Each row has a name. Each piece below is followed by the name of the row it came from, unless a question asks for something else. Each question is about the rows just above it.

(116): [  1 -20   0 -38  50   8 -25  30   2  16  17   0 -53 -16  35   0   2 -14
 -39 -17 -23  33 -19   3 -33 -22 -12  44  16   2 -38 -15  13  31  13  -4
  34 -45  43 -27 -17 -36   5  14   5   7  10 -38  -6  28 -17  16 -16  30
  21   2   7  36]
(66): [  3 -15  -1 -12  22  -7 -31  12  -2  38 -21  -5 -33  -1  14  -5 -10 -14
 -16   4   8   9  -3   9 -10 -23 -25  17 -17  -1  20 -17  23  34  -2   1
  15   5  -2  -1 -24 -10   0  23   7  10   5 -33   2 -16  -8  -7  -5  -5
   1  19  -2  25]
(79): [ 13  15  -5  -8  30  14   3   4  15 -28  25  -3  -5 -11  18  -3   6   1
  -9 -34 -20  24  13  -5 -35  -1  16   3  18  -6 -17  13   1  10  10  -3
  -6 -27  25 -32  13   6  23 -25 -36 -10  -1  -8  -6 -18 -16   9  -1  13
  15  11  19  22]
[  2 -14 -39 -17 -23] -> (116)
How many entries does [ 13  15  -5  -8  30  14   3   4  15 -28  25  -3  -5 -11  18  -3] have? -> 16
Which row holds [-2  1 15  5 -2]? -> (66)
Where do [ 7 10  5] appear? -> (66)

(42): [ 14 -17 -15 -18   3   5 -19 -13  14   6   0  21   7  -7   2   0   9  17
  24  25 -18]
(44): [ 40  -4  -3  28  20  26 -10  16   7   6  33 -28 -31  -2  35  -7 -30  18
  24 -12  34]
(135): [ 23  -7 -26  -5  19  26 -36  -8  10  17 -11  11  19 -21  -3  -9  23  19
   9  18 -17]
(10): [-22 -22  11  -5  -5 -25  37  15  32 -13   0  34 -14  26  -4   0 -18 -20
  16   7  -5]
(73): [ 27  -2  18  -7  24  20 -30 -10  -4  40   7  -3  34 -28 -31 -12  33  35
   6  26  16]
(43): [ 26  -8  -5 -16  12  17 -34 -17   1  23   2   5  22 -23 -11  -4  23  30
  17  26  -5]
(32): [ 19 -11  -6 -15   8  11 -25 -14   5  15   0   8  15 -17  -9  -4  15  20
  16  22  -8]
(11): [ 14 -16 -25  -8  13  14 -21  -4  21   8 -12  23  11 -10  -2  -8  13   9
  15  19 -21]
Put [ 16  26   6  35  33 -12 -31 -28  34  -3   7  40  -4 -10 -30  20  24  -7
  18  -2  27] back in order: which row is it? -> (73)
[-11  11  19 -21  -3  -9  23  19   9] is in which row? -> (135)
How many entries does [ 40  -4  -3  28  20  26 -10  16   7   6  33 -28 -31  -2  35  -7 -30  18
  24 -12  34] have? -> 21
How many entries does [ 26  -8  -5 -16  12  17 -34 -17   1  23   2   5  22 -23 -11  -4  23  30
  17  26  -5] have? -> 21
Count the entries of [ 14 -16 -25  -8  13  14 -21  -4]: -> 8

(115): [-12 -46  12  -3 -23  17   7 -25  23  41 -15  -8 -10  27 -15  -8]
(38): [-20  33   7 -13  16 -18   2   6 -18 -34 -13 -50  -3 -29  33   2]
(36): [-38   8   2  -6 -10  -4   2 -13 -13   3 -33 -47  -4 -13  -4   5]
(41): [-14  35  14 -14  18 -12  -6  17 -11 -42 -20 -40 -12 -36  39 -19]
(152): [ -7 -46  12  -2 -20  17   6 -24  26  44 -13  -2  -8  30 -18  -7]
(120): [-39   6   2  -5 -12  -2   2 -14 -13   5 -34 -45  -5 -12  -6   4]
(58): [-14  39  11 -16  19 -16  -4  12 -12 -47 -17 -43  -6 -36  41 -11]
(89): [-46  12  -3 -23  17   7 -25  21 -17 -36 -13 -49  -3 -30  34   2]
(177): [-33 -31  10  -4 -47 -33 -13  -4   3 -10 -13 -13  -4   2 -11  -7]
(103): [-34 -29  10  -4 -26  16  11 -24   2  26 -30 -30 -16  12 -10  -7]
The row with [-46  12  -3 -23  17   7 -25  23] is -> (115)
[-10  -4   2 -13 -13   3 -33 -47  -4 -13] -> (36)

(7): [-23  12   7   3 -27 -53 -44 -17  -7]
(69): [  7 -43  31 -53 -27 -23   3 -25  11]
(46): [-44 -53 -27 -23   7 -25  11   3  31]
[-53 -43 -27 -25 -23   3   7  11  31] is which row reordered? -> (69)
[-44 -17] is in which row? -> (7)
Number of entries in [  7 -43  31 -53 -27]: -> 5
Which row holds these entries in another order? [ 11  31   7 -23 -27 -53   3 -43 -25] -> (69)
Count the entries of [-44 -53 -27]: -> 3
Number of entries in [  7 -43  31]: -> 3
[-25  11   3  31 -44 -53 -27 -23   7] is which row reordered? -> (46)

(72): [  3   6   3   0  17  -2  -5  -4 -16 -22 -17  -5   8   9  -2  14 -12   4
  -6  -9]
(112): [-11  -5   2   3  -2   2   7  -7  13 -16 -20   2  -4  -1   2  14  -2   2
   1  -3]
(129): [ -1  -6   5   0 -17   0   6  -6   2 -16  -5   2   4 -10  -2 -25  25   2
   4 -19]
(97): [-10  -7  -5  -2 -26   2  -2   1  11   4 -13   2  -5  12  -4   1  34  -7
 -25  -8]
(101): [  8  -3   0  -4  14   3  -5 -16  -6 -22  -9  -2  -5 -17   9 -12   6   3
  17   4]
(35): [-14   0   8  -1  40   2  -5  -3 -15   6   9   3   4   2   4  35   3  -8
  -2   6]
(51): [ -2   1 -28   6  28   0  -8   2 -14 -11   2   7  -1   0  -5 -16  -8   8
  -6  -5]
(75): [  3   6   3   0  17  -2  -5  -4 -16 -22 -17  -5   8   9  -2  14 -12   4
  -6  -4]
(181): [  1 -29  -2  -1 -14   5  -2   3  -3   4 -10   2  -6  -5   3   9 -18 -21
  -2 -27]
(82): [-18  -2   3   3 -29   1   9  -6   2 -21 -27  -2   5   5  -2  -3 -14  -5
  -1 -10]
How many entries does [  8  -3   0  -4  14   3  -5 -16  -6 -22  -9  -2  -5 -17   9 -12   6   3
  17   4] have? -> 20
Which row holds these entries in another order? [ -9  -6   4 -12  14  -2   9   8  -5 -17 -22 -16  -4  -5  -2  17   0   3
   6   3] -> (72)
Number of entries in [-14   0   8  -1  40   2  -5  -3 -15   6   9   3]: -> 12
Put [-29  -3 -14   2 -27 -10 -18   1   3   9   5  -2  -1  -6  -2  -5   3  -2
 -21   5] back in order: which row is it? -> (82)
How many entries does [ -1  -6   5   0 -17   0   6  -6   2 -16  -5   2   4 -10  -2 -25  25   2
   4 -19] have? -> 20
[-1  2 14 -2  2] -> (112)

(138): [-7  4  6  3 -4 10  2]
(26): [ -5   6   2   6  10  -6 -13]
(173): [-8 -5  6 -4  4 -2 39]
(134): [-15   6  11  -2 -12   5   2]
(50): [  5  -1   2  -3  -6 -13 -15]
(49): [ 29   0 -16  -6   0  -4  -1]
(83): [23 -3 -2 -2  3  0 31]
(21): [  0   4   8   3 -14  -4  16]
(198): [-15  -1   5 -13   2  -7  -3]
(94): [ 1  7  9  5  3 -8 12]
(147): [ 3 -1 -9  7 -6  4 -8]
Put [-15 -13  -7  -3  -1   2   5] back in order: which row is it? -> (198)
[-14  -4   0   3   4   8  16] is which row reordered? -> (21)
[-8 -5  6 -4  4 -2 39] -> (173)
How many entries does [23 -3 -2] have? -> 3
[ 4 -2] -> (173)

(111): [  4   0   2  -2  16   0   0   1   2   2  -3   2   0   0   2 -11   2   0
   1  -1   3   3   1   1  -6   8  -3   9  -3  13   1   1   2  -3  10   0
   1   3   1   3   0   3  -1   1   4   1   6   1]
(88): [  1  -1   0   0   0 -10   1   0  -3   0   0   4   0  -4   3   0   3   0
   2  12   6   0  -1   3  42   7   1  10  -1   0   0   0 -10  14   0   8
   0   0   3  -4  -9   5   0   1  -3   0  -1   0]
(109): [  0   1   0   1   3   0   3   0   0 -10   0   7   0   3  14  -9  12   5
  -3  -1   0  -1 -10   0   0  -3  -4  42   1   0   0   1  -4   0   0   0
   0  -1   0   0  -1   2   8   1   4   6  10   3]
(149): [  1   0   6   3   0  -3   0  -4   0   0   1   7 -10   2   8  -9   0   1
   5 -10  -1  12  41   4   0   0   0   0  -3   0  10  -1   3   0   0   0
  14   3   0   3  -1   0   0   0   0  -4  -1   1]
(48): [  4   0   2  -1  15   0   0  -1   3   2  -1   7   0   0   4 -16   2   0
   3  -8   2   2   1   2  -4   8  -3   6  -3   9   2   2   3  -3   7   0
   2   3   2   2  -1   3   3   1   3   1   5   2]
Which row holds these entries in another order? [-10 -10  -9  -4  -4  -3  -3  -1  -1  -1  -1   0   0   0   0   0   0   0
   0   0   0   0   0   0   0   0   0   0   0   0   1   1   1   1   2   3
   3   3   3   4   5   6   7   8  10  12  14  41] -> (149)
[  1  -1   0   0   0 -10   1   0  -3   0   0   4   0  -4   3   0   3   0
   2  12   6   0  -1   3  42   7   1  10  -1   0   0   0 -10  14   0   8
   0   0   3  -4  -9   5   0   1  -3   0  -1   0] -> (88)
Put [  1   1   0   6   3   0  -3   0  -4   0   0   1   7 -10   2   8  -9   0
   1   5 -10  -1  12  41   4   0   0   0   0  -3   0  10  -1   3   0   0
   0  14   3   0   3  -1   0   0   0   0  -4  -1] back in order: which row is it? -> (149)
Put [-10 -10  -9  -4  -4  -3  -3  -1  -1  -1  -1   0   0   0   0   0   0   0
   0   0   0   0   0   0   0   0   0   0   0   0   1   1   1   1   2   3
   3   3   3   4   5   6   7   8  10  12  14  42] back in order: which row is it? -> (88)
How many entries does [  0   1   0   1   3   0   3   0   0 -10   0   7   0   3  14  -9  12   5
  -3  -1   0  -1 -10   0   0  -3  -4  42   1   0   0   1  -4   0   0   0
   0  -1   0   0  -1   2   8   1   4] have? -> 45

(9): [-1 -1  0  0  1 18 49  8]
(65): [ 1  1 18  1  4  0  1  1]
(77): [ 0 42  0  5  1 -1  0 -1]
(33): [ 1  0  0  4 18  1  1  1]
[-1 -1  0  0  1 18 49  8] -> (9)
Put [49  8 -1 -1  0  0  1 18] back in order: which row is it? -> (9)
Which row holds these entries in another order? [ 1  1  1  1 18  1  4  0] -> (65)
Where do [0 0 4] appear? -> (33)
Number of entries in [-1 -1  0  0  1]: -> 5
Which row holds these entries in another order? [ 0  0  1  1  1  1  4 18] -> (33)
Number of entries in [ 1  0  0  4 18]: -> 5

(102): [ 20  40  32 -12  12   7  -6  10  30  31  37  15  -5 -14  40 -27 -14 -31
   9]
(87): [-23 -23 -11  27  28  10  25   4 -11 -16  12 -14  19  17 -18  47   0  22
  -4]
(132): [ -8   2  -2  10  16  18  21 -17   1   3  12 -16  25  -3   0  33 -18  -2
  19]
(29): [-23 -23 -11  27  28  10  25   4   6 -16  12   0  -2 -16  33 -18  25  -3
  -4]
(64): [-16   0  10  18  -9  25  21  19   3  16   2   1  -3 -18  -2  33  12 -17
  -2]
(130): [ 42  32  14 -26 -22   5  -8  -9  14  35  -8  22 -10 -20  33 -39   1 -23
  38]
[-18 -17 -16  -8  -3  -2  -2   0   1   2   3  10  12  16  18  19  21  25
  33] is which row reordered? -> (132)
[-16  25  -3   0  33 -18  -2] -> (132)
Where do [31 37 15 -5] appear? -> (102)
[ -2 -17  12  33  -2 -18  -3   1   2  16   3  19  21  25  -9  18  10   0
 -16] is which row reordered? -> (64)

